Where the symbols take the items:
HR: x>JL, b>ZZ, i>GN
ZG: x>GL, b>SB, i>BT
QF: x>CR, b>DJ, i>GL
JN: x>ZT, b>RD, i>NL
QM: x>FM, b>FF, i>MQ
MQ: x>QM, b>TT, i>PG
GL: x>QF, b>SN, i>ZG
QD: x>LL, b>RM, i>FM
ZT: x>PG, b>NR, i>JN
JL: x>RM, b>LL, i>HR
JR: x>GS, b>FG, i>BS
CR: x>BL, b>DH, i>QF
SL: x>DH, b>BL, i>GS
CH: x>CJ, b>NL, i>RD
BT: x>ZG, b>GN, i>ZZ
GB: x>NR, b>PG, i>TT
BL: x>MC, b>SL, i>CR
ZZ: x>BT, b>HR, i>LL
CJ: x>BS, b>LB, i>CH
LB: x>NL, b>CJ, i>GD
BS: x>JR, b>GD, i>CJ
SB: x>GN, b>ZG, i>SN
PG: x>MQ, b>GB, i>ZT
FG: x>GD, b>JR, i>MC
RD: x>CH, b>JN, i>NR
DH: x>DJ, b>CR, i>SL
MC: x>FG, b>GS, i>BL
SN: x>SB, b>GL, i>DJ
NR: x>RD, b>ZT, i>GB
LL: x>ZZ, b>JL, i>QD
FM: x>QD, b>MM, i>QM
GN: x>HR, b>BT, i>SB
GD: x>LB, b>BS, i>FG
FF: x>TT, b>QM, i>MM
TT: x>GB, b>MQ, i>FF
RM: x>MM, b>QD, i>JL
NL: x>JN, b>CH, i>LB
DJ: x>SN, b>QF, i>DH
GS: x>SL, b>MC, i>JR
MM: x>FF, b>FM, i>RM

In the rows, zero is written as 156.

The rows follow the links: the fewer symbols apart two items are, the more alike their rows tend to be.

Here are some items, each with a row of numbers. One shown again gets a slightly different row.
SL	[ 145  150   78  137  118   74  211  180  167  134  123  210   75   59  117  124  217   69  172  130  128  143  191   91  150  269  153  203  129  155  202  209  224  112   95  122  139  116  223  217  119  157  108  178  257  129  106  144   82   74  201  157  166   68  163  176  128  216  192  246  243   75  157   77]
MQ	[ 181  233  104  199  190  195   83  148  139  181  239  191  180  274  290   71   73  134  197  197  210  214  200  182  253  122  123  136   93  141  181  148  182  187  146  238  216  181  131  111  124  167  108  186  220  184  174  199  280   94  173  177  159  165   83  206  205  202  266  153  137  205  131  129]
GN	[ 118  205  170  129  162  171  129  120  178  202  167   43  168  268  154  120   82  213  177  172  130  271   81   77  168  102  119   88   95  258  130  122   97  218  196  221  178  172   94  179  210  160  143  174   67  187  142  115  107  157  136  171   88   76  132  119   84  171  250  109   57  150   93  148]
QD	[ 132  196   95  198  161  158  143  189  143  209  232  265  154  138  159   84  191   94  176  164  112   77  212  152  172  258   88  184  110   69  157  196   94  117  164  190  168  166  172  135   86  220  122   54  243  182  199  270  121  111  122  237  135  204   86  196  139  190  189   60  257  132  169  160]
GS	[ 182  122   86  163  144   87  198  230  149  112  166  201   70   55  136  121  226   60  164  157  176  128  185  135  194  245  152  221  162  168  194  188  222   76   82  174  155  117  233  162   86  121  127  195  264  128   99  114  122   75  206  186  198  107  146  172  182  200  188  257  231   74  154   95]
SN	[  40  193  145  134  110  120  182   83  223  190   66   69  137  177   95   92  131  200  185  125  107  259  130   49  106  181  148   67  126  216  167  201  145  225  164  134  170  167  197  249  190  205  122  200  131  157  117  120   69  128  159  142  109   56  179  125   59  213  233  165  117  122  122  104]
BL	[ 248  143  158   88  178  131  170  265  101   77  205   79  112  127  126  249  197  110   92  163  180  118   73  190  162  131  170  238  185  240  131   99  204   56  114  206  105  101  115  121  196   57  251  171  110  162  114   45  115  144  139  152  188  125  154  102  214   62  115  222   96   96  139  178]
MM	[ 155  198  169  142  154  144  103  230  108  174  241  212  143  231  160  220  127   79  137  142  141   68  165  225  135  153  105  203  111   89  203  101  133   79  181  226  110  156   41  152  224  120  188   34   98  163  227  247  160  140   56  178  117  208  117  127  147  103  105   53  170  223  133  225]
CJ	[ 270  100  168  187  224  210  144  152  132   84  183  152  184  118  240  170  208  196  144  208  244  155  157  182  241   97  189  209  199  173   95  158  174  173  103  166  184  145  201   55   55  126  169  230  228  142  119   91  265  187  232  154  231  192  139  221  270  136  159  257  144  117  218  166]
LL	[ 109  154  126  204  148  161  188  135  141  201  188  246  158  118  127   74  224  140  177  155   96   90  211  137  130  267  102  177  119   87  159  215   49  128  174  129  167  161  206  169  105  244  129   44  220  166  187  239   86  153  134  241  125  197  126  175   96  178  138   46  265  129  193  181]

Each walk starts at a row. The symbols on each line, taken left to right, move it on to the next item.
Each answer is a row, close to the row of the item it stands for.
[ 163  238  162  114  189  185  113  183  150  185  213   58  160  294  161  130   82  177  156  159  140  227   72  131  181   87  120   94   92  231  146   83  115  159  193  263  153  143   63  141  226  156  176  137   74  197  181  152  140  135   90  186   71  125  113  119   99  111  249   80   45  157   93  156]
b b x x
[ 153  228  152  120  179  151   96  239  116  167  261  136  124  249  181  183  102   99  144  156  131  106  119  210  161  133   90  193   98  169  185   86  129   70  184  244  134  140   32  150  228  116  214   41   82  179  210  231  138  107   61  201  108  178  118  127  139   92  151   43  132  199   84  215]
b i x i b b
[ 165  217   83  197  192  163  100  186  129  185  267  241  154  188  225   80  171   78  180  189  150  116  210  178  224  226   87  206   94   83  184  184  124  111  136  224  172  158  145  115   84  210  120   74  251  166  194  243  189   92  141  241  153  188   70  213  170  180  218   89  218  142  142  139]
[ 166  238  154  128  189  166   97  228  151  191  254   92  149  276  180  170   93  127  152  165  152  171   96  150  174  103  105  147   91  209  149   84  125  110  180  266  137  138   33  144  232  126  201   84   65  197  195  194  143  118   83  181   93  148  105  133  141  114  206   65   82  170   85  183]
i b x i
[ 122  125  162  187  146  151  214  112  169  194  134  199  176   93   87   98  238  183  162  155   76  107  191  113  112  234  126  144  147   97  137  222   42  159  195   84  173  154  216  158  105  269  142   71  180  185  187  208   65  212  143  238  112  236  168  169   95  161  131   27  245  108  212  194]
x x b b b
[  80  209  165  131  144  151  139   96  202  190   98   67  183  213  102   94  100  225  192  127  124  276   90   58  148  139  137   60  111  267  155  165  126  229  192  166  159  163  163  212  195  201  112  203   87  186  144  124   93  155  154  151   82   63  140  124   68  197  238  109   78  130  104  133]
[ 115   96  208  190  156  197  204   94  161  188  126  130  202  104   87  128  206  249  173  144   85  140  158   77   97  196  145  114  168  170   87  225   16  184  200   98  159  165  240  158  100  256  147   98  156  201  179  176   62  248  158  215  111  205  169  165  104  138   88   56  208   81  219  194]
b b x x i
[ 161   79  218  184  172  227  226   93  158  164  118   86  214  105   95  145  222  278  129  149  118  162  118   83   98  162  143  111  187  210   68  201   39  200  188  113  150  147  238  123  120  236  196  133  127  221  152  107   78  254  160  210  114  207  191  130  114  113  117  102  159   73  214  204]
i x b i b
[ 203   88  218  155  193  210  202  146  153  117  123   30  220  118  104  173  197  266  127  164  130  174   73   90  147  126  155  118  180  249   52  166   46  179  181  134  153  138  198   93  124  181  198  171   95  192  129   73   79  263  171  205  111  199  178  132  131   84  140  119  115   70  195  198]
[ 253  127  184  105  199  164  174  230  115   86  207   35  149  137  128  234  198  182   98  176  191  148   49  154  163  112  157  202  180  276   84  122  140   89  122  213  116  101  113   82  173   60  242  156  109  188  121   33  128  198  155  157  147  157  157  125  193   57  142  189   99   80  173  199]
x b b i b
[  94  173   99  133   92   73  224  158  191  152   87  168   95   87   80  102  188  110  189  114  115  160  179   86  118  275  147  132  141  175  193  218  200  158  120  120  146  140  236  254  139  182   91  185  215  121  114  146   55   97  181  158  133   67  167  138   95  237  196  216  236  100  128   80]
i x x b
[ 253  122  221  137  209  200  202  187  144  112  184   28  182  132  119  210  209  241  106  170  158  163   36  116  166   94  169  154  176  279   57  138   97  144  153  169  146  112  156   92  151  138  228  174  111  181  112   35  112  217  165  178  139  170  175  142  168   59  136  147   95   69  190  208]
[  50  160  123  128   91   88  207  116  206  169   54  144  122  120   70   82  140  155  190  122  100  223  160   54   99  237  149  102  150  183  182  219  165  221  152   99  162  168  223  248  177  210  108  188  170  152  123  128   45  114  201  143  118   49  182  126   63  252  204  188  167  112  143  101]
i i i b x i
[ 197  136  154   79  134   77  178  286  118  103  168  123   89  113  121  260  182   67  107  139  165   98  105  191  145  162  187  237  196  180  174   90  245   32  102  182   90  111  104  154  216   46  220  151  101  134  120   99  119  138  143  135  179  110  160  114  191  103  103  229  143  137  124  165]
x b i
[ 259  101  102  186  217  163  156  197  128   80  210  170  134   95  223  147  210  122  154  204  231  135  149  179  249  136  178  220  179  195  111  160  199  133  100  174  189  140  200   74   50  117  141  224  259  163  100   83  238  132  240  163  222  171  150  221  269  151  202  271  172   86  188  124]
[  86  186  179  162  125  155  106   67  205  182   67  174  173  221  204  136   44  198  195  145  177  252  196  186  157   78  199   68  180  144  212  120  230  279  173  106  173  208  154  211  196  148  103  256  129  118  148  172  238  155  179   67  183  110  177  168  155  227  169  218   94  279  134  104]
b b i x i
[  69  170  186  133   80  123  144   84  195  167   38  186  143  179  171  189   82  178  187  107  167  207  197  179  114  130  238  100  179  116  228  144  274  226  165   93  163  184  144  245  230  139  121  236  126   97  142  169  219  158  180   54  199  105  206  131  134  216  132  240  112  262  126  116]
x i i
[  81  146  166  120   57   79  163  117  192  161   35  191  109  129  149  208  109  109  154   92  163  160  204  187   84  162  220  144  203  115  252  133  272  187  167   92  130  177  152  261  244  106  139  206  118   90  153  166  155  130  156   61  200   99  219  121  142  211   95  244  150  263  125  127]
[ 249   87  219  210  230  234  160  104  152  105  155  158  227  130  226  172  179  246  138  182  223  151  162  184  206   75  213  141  219  178   94  153  166  211  141   96  198  175  206   74   80  150  163  234  203  160  145  111  270  225  230  128  236  230  177  205  278  134  123  218  132  152  233  173]
i x i i x
[ 214   74  231  213  185  239  153   90  159  116   99  174  240  133  189  190  181  263  148  172  209  132  182  192  149   76  207  142  229  118  105  179  129  224  166   74  184  186  199   98  115  163  165  206  149  156  158  141  251  250  196  125  202  249  207  180  235  113   83  186  138  189  243  203]
i b b i b
[ 166  215  136  197  196  218   81  102  168  171  186  173  197  266  271  104   65  176  211  167  225  239  186  176  243   91  159  105  109  149  182  142  187  243  160  217  204  183  134  136  144  158  102  228  171  164  157  188  277  106  182  118  163  143  124  209  200  213  253  182  118  219  111  101]
[ 133  104  232  186  125  198  158   91  152  168   79  233  209  120  164  218  162  220  126  148  140   60  208  237   81  128  193  142  210   40  154  162  134  179  208   47  145  199  158  152  187  192  172   87  128  149  220  242  197  250  150  111  185  276  210  143  163  129   12   94  185  247  209  229]
x i i
[ 114  136  214  176  114  171  164  144  139  183  140  249  167  155  141  222  175  151  139  133  124   52  208  250   85  154  153  172  189   37  176  143  137  137  203   85  122  204  129  166  211  164  181   63   98  140  220  256  161  194  108  164  169  251  187  155  143  114   25   76  193  251  186  235]
i b b
[ 126  172  167  144  121  144  114  188  110  199  185  240  159  161  145  225  160  117  126  137  112   52  190  236  111  165  127  189  165   46  208  136  141   74  208  147  113  154   77  178  219  155  189   35  111  148  230  279  165  163   63  165  148  234  158  135  127   95   37   55  185  258  154  223]
[ 172  132  157   81  104   58  171  236  133  105  130  163   68  104  120  257  171   55  107  124  156   99  150  190  121  171  184  225  203  156  205  108  266   73  125  141   93  112   96  207  237   62  194  165  113  113  139  116  130  117  148   96  196  102  191  111  163  132   82  240  165  175  122  145]
b b i b i
[ 234  138   85  149  196  119  169  233  133   92  207  183  108   72  195  150  223   66  159  182  221  132  166  157  212  195  174  223  176  170  145  170  220  106   68  205  168  121  204  137   77  111  141  218  286  156   97  106  193   92  217  181  219  139  134  208  249  169  195  277  208   67  179   89]
b x i x
[  99  147  147   90   84   47  165  178  165  144   83  196   85   93  121  244  133   80  142  109  166  113  187  192   94  170  214  174  197  127  252  136  271  105  140   95  107  148  133  242  244   86  153  176  122   87  135  156  137  133  155   66  197  108  202  109  160  171   86  269  157  208  133  132]
[ 152   85  226  211  161  215  158   81  161  158   90  204  229  123  166  207  175  236  143  157  168  123  204  218  124  101  205  128  225   85  132  166  124  233  204   46  178  193  182  116  155  174  166  148  126  150  166  191  239  256  159   99  200  236  212  163  198  138   35  124  161  229  231  210]
x b x
[ 128  194  161  184  155  201   93   74  189  178  133  177  186  265  243  122   54  200  210  149  215  258  187  184  189   72  189   81  137  159  177  123  211  282  170  167  201  189  161  163  176  153   91  253  152  133  152  172  273  144  194   92  191  132  150  181  172  227  223  200   79  257  136  115]
i x x x x
[ 177  227  101  200  191  188   74  178  142  186  271  243  160  236  256   78  135  118  187  196  174  161  198  182  231  162   94  173   82  120  170  145  155  137  138  248  194  164  117  108   98  182  115  128  251  169  178  249  210   80  151  218  165  166   60  224  198  183  243  103  170  168  136  128]
